Below is a small trained network, with its code and all its weights. Each question gives an input and a target symbol and asks what happens when units are switched off, that is, made to give their printed mean instead of their output.

import numpy as np


def w(rows, s, z=0):
    codes = np.array(rows[::2]) - 128.0
    scale = np.full(codes.shape[1], s)
    scale[-1] = z or s
    return codes * scale


def norm(h):
    return h / np.sqrt((h * h).mean(-1, keepdims=True) + 1e-5)


def f(y):
    return y / 2 * (1 + np.tanh(0.7978845608 * (y + 0.044715 * y**3)))


def softmax(a):
    e = np.exp(a - a.max(-1, keepdims=True))
    return e / e.sum(-1, keepdims=True)


def log_softmax(a):
    a = a - a.max(-1, keepdims=True)
    return a - np.log(np.exp(a).sum(-1, keepdims=True))


def net(x, mask):
    ids = ['αβηθμσω'.index(c) for c in x.split()]
    T = len(ids)
    res = E[ids] + P[:T]
    u = 0
    for l in range(2):
        q, k, v = (norm(res) @ M[l].T for M in (Q, K, V))
        z = softmax(np.where(np.tri(T) > 0, q @ k.T / 4**0.5, -1e9)) @ v
        res = res + np.where(mask[u], z, O[l][:, -1]) @ O[l][:, :-1]
        u += 1
        y = f(norm(res) @ A[l][:, :-1].T + A[l][:, -1])
        res = res + np.where(mask[u : u + 4], y, B[l][:, -1]) @ B[l][:, :-1]
        u += 4
    return log_softmax(norm(res)[-1] @ U[:, :-1].T + U[:, -1])


Q, K, V, O, A, B = {}, {}, {}, {}, {}, {}
E = w([
[90,123,171,164],'α',
[95,68,174,255],'β',
[212,48,112,149],'η',
[65,180,167,157],'θ',
[127,160,148,253],'μ',
[114,137,163,169],'σ',
[179,174,96,57],'ω',
],0.018)
P = w([
[174,33,166,104],'0',
[241,109,175,116],'1',
[99,113,45,122],'2',
[155,113,255,115],'3',
[144,147,30,59],'4',
[158,104,244,129],'5',
[119,149,62,72],'6',
[148,100,240,161],'7',
[103,167,91,28],'8',
[166,81,245,181],'9',
],0.0069)
Q[0] = w([
[122,105,138,176],'0.h0',
[216,190,214,84],'0.h0',
[26,171,126,199],'0.h0',
[55,116,3,125],'0.h0',
],0.0082)
K[0] = w([
[18,225,128,138],'0.h0',
[34,214,2,134],'0.h0',
[151,102,187,121],'0.h0',
[150,10,162,185],'0.h0',
],0.0064)
V[0] = w([
[100,148,198,112],'0.h0',
[16,5,24,193],'0.h0',
[51,142,253,15],'0.h0',
[152,90,184,175],'0.h0',
],0.0046)
O[0] = w([
[123,182,64,24,218],'0.h0',
[177,73,124,180,138],'0.h0',
[2,99,44,126,213],'0.h0',
[178,211,91,52,254],'0.h0',
],0.0085,0.0027)
A[0] = w([
[98,81,91,255,252],'0.n0',
[164,127,161,187,75],'0.n1',
[193,72,75,56,242],'0.n2',
[175,155,51,37,105],'0.n3',
],0.011,0.0035)
B[0] = w([
[113,164,123,69,254],'0.n0',
[189,197,140,92,157],'0.n1',
[59,206,113,195,166],'0.n2',
[94,189,203,2,163],'0.n3',
],0.0095,0.007)
Q[1] = w([
[124,241,107,37],'1.h0',
[234,124,72,125],'1.h0',
[161,89,1,142],'1.h0',
[219,54,194,43],'1.h0',
],0.0066)
K[1] = w([
[158,77,254,36],'1.h0',
[238,37,42,130],'1.h0',
[125,91,67,15],'1.h0',
[229,242,15,147],'1.h0',
],0.006)
V[1] = w([
[132,124,155,139],'1.h0',
[146,127,178,134],'1.h0',
[140,9,177,81],'1.h0',
[140,145,42,102],'1.h0',
],0.013)
O[1] = w([
[130,121,137,20,158],'1.h0',
[157,165,167,118,187],'1.h0',
[95,44,31,2,86],'1.h0',
[134,110,131,216,2],'1.h0',
],0.0077,0.0057)
A[1] = w([
[135,252,114,104,204],'1.n0',
[134,147,109,106,48],'1.n1',
[164,164,160,98,132],'1.n2',
[145,177,143,131,3],'1.n3',
],0.016,0.0013)
B[1] = w([
[119,64,189,154,250],'1.n0',
[106,129,140,63,138],'1.n1',
[171,95,50,195,180],'1.n2',
[100,138,126,2,160],'1.n3',
],0.0083,0.016)
U = w([
[68,119,65,10,157],'α',
[175,86,139,57,114],'β',
[169,120,161,149,78],'η',
[34,169,146,171,233],'θ',
[168,215,177,136,88],'μ',
[146,89,177,120,7],'σ',
[120,236,148,99,174],'ω',
],0.011,0.0018)

Each question gives the input, a string of symbols that net reads in full, and the target symbol t.
The units are the heads (4 rows each of Q, K, V and O) and the neurons (one row each of A and B). Each row of codes is followed by its name. A weight is (code - 128) times the scale printed after its matrix; where a second scale follows, it is the last column's (O, A, B and U).
mask holds one flag per unit, layer by layer, with each layer's heads first. A switched-off unit (its flag False) gives its mean, the last column of its rows in O or B, instead of its output. The means were averaged over made-up inputs and are rounded, as every weight is.
A unit's drop is (log p(t) with every unit on - log p(t) with that unit switched off) / (log p(t) with every unit on - log p(t) with every unit switched off).
The circuit of an input: a set's keep is (log p(t) with only the set's units on - log p(t) with every unit switched off) / (log p(t) with every unit on - log p(t) with every unit switched off). Starting from all 10 units, units are removed one at a time, each time the one whose removal leaves the highest keep (on an exact tie, the one counted first), for as long as the keep stays at least 0.8.
units of the circuit, in order: the units of the circuit, biggest drop first
most important unit: the unit with the biggest drop
top k neurons: the k neurons with the biggest drops, biggest first
top k neurons in layer l: the k neurons of layer l with the biggest drops, biggest first
drop when u is switched off: that unit's drop, to one decimal
input β ω θ θ ω θ α θ σ, target θ: units of the circuit, in order : [0.h0; 1.h0]
input β α β β β, target α: top 3 neurons : [0.n0; 0.n2; 1.n1]
input α μ θ, target α: units of the circuit, in order : [0.n2; 1.h0]
input α β α β μ, target β: most important unit : 0.n2
input θ θ σ, target θ: units of the circuit, in order : [1.h0; 0.h0]
input β β α, target β: units of the circuit, in order : [0.h0; 0.n2]
input β α σ α α α, target α: top 3 neurons in layer 0 : [0.n2; 0.n0; 0.n3]
input β μ η β, target μ: units of the circuit, in order : [0.h0; 1.n0]
input α η η, target α: top 4 neurons : [0.n3; 0.n2; 1.n2; 0.n1]
input α θ β θ β η, target θ: units of the circuit, in order : [0.n2; 0.h0]
input α α α α, target α: top 3 neurons in layer 0 : [0.n2; 0.n1; 0.n0]
input α β θ, target α: top 2 neurons in layer 0 : [0.n2; 0.n3]
input β η α, target β: top 2 neurons in layer 1 : [1.n2; 1.n0]
input α θ α θ α, target θ: top neuron : [1.n3]
input α α η, target α: top 3 neurons in layer 0 : [0.n2; 0.n1; 0.n0]
input α θ η β α μ ω μ α η, target μ: top 3 neurons : [0.n2; 1.n0; 1.n2]
input θ α μ σ ω θ σ η η, target θ: top 2 neurons in layer 0 : [0.n2; 0.n1]
input β β σ, target β: drop when 0.h0 is switched off : 0.8
input α α μ, target α: drop when 0.h0 is switched off : 0.0
input η β θ α σ η, target μ: drop when 1.n0 is switched off : 0.2
input ω θ β θ ω θ α, target θ: drop when 1.h0 is switched off : 0.4
input σ ω α α η α β, target α: top neuron in layer 0 : [0.n0]
input β β β, target β: top 2 neurons in layer 0 : [0.n2; 0.n0]
